Here is a tiny trained network, its code and every weight. The questions are about switching its units off for an input and a class, where a switched-off unit gives its printed mean instead of its output.

import numpy as np


def w(rows, s, z=0):
    codes = np.array(rows[::2]) - 128.0
    scale = np.full(codes.shape[1], s)
    scale[-1] = z or s
    return codes * scale


def f(y):
    return y / 2 * (1 + np.tanh(0.7978845608 * (y + 0.044715 * y**3)))


def log_softmax(a):
    a = a - a.max(-1, keepdims=True)
    return a - np.log(np.exp(a).sum(-1, keepdims=True))


def net(x, mask):
    res = np.array(x, float).reshape(1, 2) / 4 @ E
    y = f(res @ A[0][:, :-1].T + A[0][:, -1])
    res = res + np.where(mask, y, B[0][:, -1]) @ B[0][:, :-1]
    return log_softmax(res[-1] @ U[:, :-1].T + U[:, -1])


A, B = {}, {}
E = w([
[222,49,203,227],'x0',
[10,73,199,129],'x1',
],0.012)
A[0] = w([
[140,166,85,126,253],'n0',
[189,182,81,96,145],'n1',
[3,144,116,93,212],'n2',
[153,156,126,129,19],'n3',
[178,125,105,121,225],'n4',
[194,55,162,146,242],'n5',
[138,158,110,83,67],'n6',
],0.021,0.0039)
B[0] = w([
[223,87,68,136,173],'n0',
[161,252,126,107,195],'n1',
[25,63,66,142,250],'n2',
[67,189,166,80,139],'n3',
[142,64,140,72,169],'n4',
[144,146,218,208,226],'n5',
[134,200,130,164,160],'n6',
],0.035,0.025)
U = w([
[163,53,95,156,185],'0',
[125,128,97,107,14],'1',
[175,180,119,63,183],'2',
[155,68,126,46,36],'3',
[5,101,85,116,169],'4',
[123,135,187,171,199],'5',
[96,177,40,164,124],'6',
[133,112,87,137,1],'7',
],0.014,0.0044)

Each question gives the input, the list of numbers given to net, and the class t.
The units are the neurons (one row each of A and B). Each row of codes is followed by its name. A weight is (code - 128) times the scale printed after its matrix; where a second scale follows, it is the last column's (A, B and U).
mask holds one flag per neuron, in row order. A switched-off neuron (its flag False) gives its mean, the last column of its row in B, instead of its output. The means were averaged over made-up inputs and are rounded, as every weight is.
A unit's drop is (log p(t) with every unit on - log p(t) with that unit switched off) / (log p(t) with every unit on - log p(t) with every unit switched off).
most important unit: the unit with the biggest drop
top k neurons: the k neurons with the biggest drops, biggest first
drop of u: that unit's drop, to one decimal
input [1,0], class 5: most important unit => n2
input [-8,-1], class 6: top 4 neurons => (n6 n1 n0 n4)
input [2,-3], class 5: top 2 neurons => (n2 n5)
input [2,0], class 5: top 2 neurons => (n2 n0)
input [1,-1], class 5: top 2 neurons => (n2 n1)
input [4,8], class 5: top 2 neurons => (n5 n2)
input [5,-8], class 2: top 2 neurons => (n1 n2)
input [3,6], class 5: top 2 neurons => (n2 n5)
input [0,0], class 0: drop of n6 => 0.2
input [2,-1], class 5: drop of n2 => 5.3
input [-8,-7], class 2: drop of n1 => 0.8
input [0,-2], class 2: drop of n5 => 0.1
